Below are the code and all the weights of a small trained network. Each question names an input and a class and asks about switching units off, where a switched-off unit gives its printed mean instead of its output.

import numpy as np


def w(rows, s, z=0):
    codes = np.array(rows[::2]) - 128.0
    scale = np.full(codes.shape[1], s)
    scale[-1] = z or s
    return codes * scale


def f(y):
    return np.maximum(y, 0)


def log_softmax(a):
    a = a - a.max(-1, keepdims=True)
    return a - np.log(np.exp(a).sum(-1, keepdims=True))


def net(x, mask):
    res = np.array(x, float).reshape(1, 7) / 4 @ E
    y = f(res @ A[0][:, :-1].T + A[0][:, -1])
    res = res + np.where(mask, y, B[0][:, -1]) @ B[0][:, :-1]
    return log_softmax(res[-1] @ U[:, :-1].T + U[:, -1])


A, B = {}, {}
E = w([
[170,178,193,69,126],'x0',
[135,119,86,41,175],'x1',
[117,215,157,70,72],'x2',
[254,92,175,128,166],'x3',
[164,222,112,152,96],'x4',
[175,116,203,122,58],'x5',
[149,93,67,147,85],'x6',
],0.007)
A[0] = w([
[97,56,105,140,186,127],'n0',
[71,153,80,137,137,38],'n1',
[77,91,123,105,113,135],'n2',
[122,109,103,100,167,3],'n3',
[62,166,127,148,167,243],'n4',
[158,105,79,134,118,131],'n5',
[130,128,140,165,159,164],'n6',
[76,16,96,148,235,126],'n7',
[32,184,96,159,189,187],'n8',
[85,188,96,192,175,160],'n9',
[194,96,51,181,157,210],'n10',
[4,61,87,61,56,173],'n11',
[115,92,103,164,67,170],'n12',
[91,137,145,165,164,40],'n13',
[116,126,134,115,171,27],'n14',
[122,116,215,147,138,35],'n15',
[148,97,169,125,129,179],'n16',
[74,252,87,12,183,167],'n17',
[117,78,96,134,169,126],'n18',
],0.015,0.0038)
B[0] = w([
[101,82,187,130,142,203],'n0',
[126,156,95,131,95,174],'n1',
[158,142,108,163,131,165],'n2',
[115,105,152,118,141,153],'n3',
[145,140,91,136,104,192],'n4',
[136,106,102,135,138,162],'n5',
[128,151,117,80,95,152],'n6',
[107,90,201,105,201,251],'n7',
[157,170,105,127,73,218],'n8',
[141,149,78,132,110,187],'n9',
[120,64,63,142,121,212],'n10',
[153,124,22,130,94,231],'n11',
[142,118,72,109,134,175],'n12',
[131,155,135,148,107,141],'n13',
[120,130,158,151,132,141],'n14',
[134,164,176,130,123,163],'n15',
[106,200,116,147,112,172],'n16',
[99,3,119,129,182,253],'n17',
[112,74,154,133,132,185],'n18',
],0.029,0.013)
U = w([
[132,233,252,108,110,45],'0',
[186,145,9,158,41,252],'1',
[69,37,168,85,236,82],'2',
],0.0036,0.0037)

Each question gives the input, the list of numbers given to net, and the class t.
The units are the neurons (one row each of A and B). Each row of codes is followed by its name. A weight is (code - 128) times the scale printed after its matrix; where a second scale follows, it is the last column's (A, B and U).
mask holds one flag per neuron, in row order. A switched-off neuron (its flag False) gives its mean, the last column of its row in B, instead of its output. The means were averaged over made-up inputs and are rounded, as every weight is.
A unit's drop is (log p(t) with every unit on - log p(t) with that unit switched off) / (log p(t) with every unit on - log p(t) with every unit switched off).
The circuit of an input: a set's keep is (log p(t) with only the set's units on - log p(t) with every unit switched off) / (log p(t) with every unit on - log p(t) with every unit switched off). Starting from the 12 units with the biggest drops (on a tie, the unit counted first), units are removed one at a time, each time the one whose removal leaves the highest keep (on an exact tie, the one counted first), for as long as the keep stays at least 0.8.
circuit, biggest first: the units of the circuit, biggest drop first
top k neurons: the k neurons with the biggest drops, biggest first
drop when u is switched off: that unit's drop, to one decimal
input [3,-7,-8,7,-3,4,-6], class 0: circuit, biggest first -> (n17; n15)
input [0,4,5,-6,-4,6,0], class 1: circuit, biggest first -> (n11)
input [-6,8,4,-4,-2,4,-5], class 1: top 2 neurons -> (n11; n7)
input [5,-5,-3,0,0,3,-2], class 0: circuit, biggest first -> (n11; n17; n10)
input [4,6,4,-6,-5,7,0], class 1: top 2 neurons -> (n11; n7)
input [-2,3,5,-1,0,-5,-5], class 1: top 2 neurons -> (n7; n8)
input [-6,5,3,-5,-1,-8,-5], class 1: top 2 neurons -> (n8; n11)
input [4,-3,6,2,7,3,2], class 2: top 2 neurons -> (n11; n8)
input [5,4,6,6,-6,4,4], class 0: top 3 neurons -> (n11; n17; n10)
input [6,-8,5,0,5,4,-3], class 0: drop when n11 is switched off -> 0.2
input [0,7,5,3,8,-3,2], class 2: drop when n17 is switched off -> 0.3
input [6,4,1,-8,-2,-4,-6], class 1: drop when n8 is switched off -> 0.1
input [6,-5,2,-4,-3,-3,1], class 1: drop when n7 is switched off -> 0.1
input [7,3,7,-7,-6,-6,4], class 1: top neuron -> (n11)
